Below is a small trained network, with its code and all its weights. Each question gives an input and a class and asks what happens when units are switched off, that is, made to give their printed mean instead of their output.

import numpy as np


def w(rows, s, z=0):
    codes = np.array(rows[::2]) - 128.0
    scale = np.full(codes.shape[1], s)
    scale[-1] = z or s
    return codes * scale


def f(y):
    return y / 2 * (1 + np.tanh(0.7978845608 * (y + 0.044715 * y**3)))


def log_softmax(a):
    a = a - a.max(-1, keepdims=True)
    return a - np.log(np.exp(a).sum(-1, keepdims=True))


def net(x, mask):
    res = np.array(x, float).reshape(1, 6) / 4 @ E
    y = f(res @ A[0][:, :-1].T + A[0][:, -1])
    res = res + np.where(mask, y, B[0][:, -1]) @ B[0][:, :-1]
    return log_softmax(res[-1] @ U[:, :-1].T + U[:, -1])


A, B = {}, {}
E = w([
[10,114,109,145,199,225,108,76,110],'x0',
[154,50,141,146,195,70,184,156,219],'x1',
[35,159,219,173,125,58,145,224,136],'x2',
[97,254,162,25,187,74,62,134,187],'x3',
[150,149,163,161,14,165,115,128,133],'x4',
[38,116,94,19,37,140,119,90,178],'x5',
],0.0063)
A[0] = w([
[176,30,85,97,79,161,169,145,182,180],'n0',
[114,95,139,142,76,169,222,106,88,87],'n1',
[116,95,89,155,50,84,200,104,91,185],'n2',
[57,156,173,148,192,140,94,227,74,255],'n3',
[176,28,128,121,29,158,148,140,160,198],'n4',
[129,83,144,86,125,140,119,147,117,88],'n5',
[62,238,227,73,24,100,126,166,142,205],'n6',
[187,126,228,186,133,72,199,207,137,199],'n7',
[159,187,104,58,102,130,39,83,101,174],'n8',
[197,101,125,155,163,52,112,177,116,238],'n9',
[49,37,95,114,193,135,169,80,163,211],'n10',
[124,193,61,95,104,151,70,147,169,103],'n11',
[144,89,138,132,255,93,97,93,162,208],'n12',
[137,221,72,53,164,114,133,191,183,182],'n13',
[182,101,145,34,154,11,147,132,107,147],'n14',
],0.0088,0.0036)
B[0] = w([
[83,172,112,190,123,138,100,126,197,206],'n0',
[133,107,100,125,182,116,98,101,133,164],'n1',
[120,138,137,182,126,130,82,97,145,187],'n2',
[109,81,126,171,95,146,70,108,222,215],'n3',
[26,139,95,171,65,93,43,121,151,218],'n4',
[109,84,122,140,147,169,176,123,142,125],'n5',
[166,190,254,91,85,154,223,200,140,254],'n6',
[118,171,165,160,133,149,136,127,193,247],'n7',
[178,154,169,57,119,134,71,102,119,208],'n8',
[96,158,149,190,72,183,114,144,217,217],'n9',
[86,161,204,179,102,145,99,129,157,210],'n10',
[170,112,152,73,102,113,165,110,71,171],'n11',
[97,138,162,129,106,167,154,111,167,212],'n12',
[106,50,164,99,142,89,60,71,100,213],'n13',
[97,94,141,152,128,103,102,80,191,203],'n14',
],0.0096,0.0095)
U = w([
[82,250,254,201,15,165,200,219,218,203],'0',
[112,109,129,156,177,118,211,211,109,16],'1',
[33,105,110,234,44,77,77,62,213,250],'2',
[102,92,60,177,104,51,252,186,149,22],'3',
[151,153,226,9,55,103,137,93,90,132],'4',
],0.0063,0.0021)

Each question gives the input, the list of numbers given to net, and the class t.
The units are the neurons (one row each of A and B). Each row of codes is followed by its name. A weight is (code - 128) times the scale printed after its matrix; where a second scale follows, it is the last column's (A, B and U).
mask holds one flag per neuron, in row order. A switched-off neuron (its flag False) gives its mean, the last column of its row in B, instead of its output. The means were averaged over made-up inputs and are rounded, as every weight is.
A unit's drop is (log p(t) with every unit on - log p(t) with that unit switched off) / (log p(t) with every unit on - log p(t) with every unit switched off).
The circuit of an input: a set's keep is (log p(t) with only the set's units on - log p(t) with every unit switched off) / (log p(t) with every unit on - log p(t) with every unit switched off). Starting from the 12 units with the biggest drops (on a tie, the unit counted first), units are removed one at a time, each time the one whose removal leaves the highest keep (on an exact tie, the one counted first), for as long as the keep stays at least 0.8.
units of the circuit, in order: the units of the circuit, biggest drop first
k most important neurons: the k neurons with the biggest drops, biggest first
drop when u is switched off: that unit's drop, to one decimal
input [-8,6,0,4,-6,-6], class 2: units of the circuit, in order => n6
input [7,3,-8,6,-7,-2], class 4: 3 most important neurons => n4, n0, n9
input [-2,2,-5,6,-1,-8], class 2: 2 most important neurons => n6, n13
input [0,7,-7,1,7,-4], class 2: 3 most important neurons => n6, n4, n10
input [3,-3,5,-8,-7,-4], class 2: 2 most important neurons => n6, n3
input [1,2,4,-7,8,7], class 2: 2 most important neurons => n4, n1
input [5,4,-1,5,-1,-7], class 2: 2 most important neurons => n6, n3
input [8,1,1,8,-1,2], class 4: 2 most important neurons => n13, n9
input [-3,-5,-7,0,-4,-2], class 4: drop when n8 is switched off => 0.1
input [6,-2,0,3,6,-8], class 2: drop when n10 is switched off => 0.2
input [-4,2,-2,0,-4,3], class 2: drop when n6 is switched off => 0.6
input [-2,1,3,4,4,6], class 4: drop when n9 is switched off => 0.3
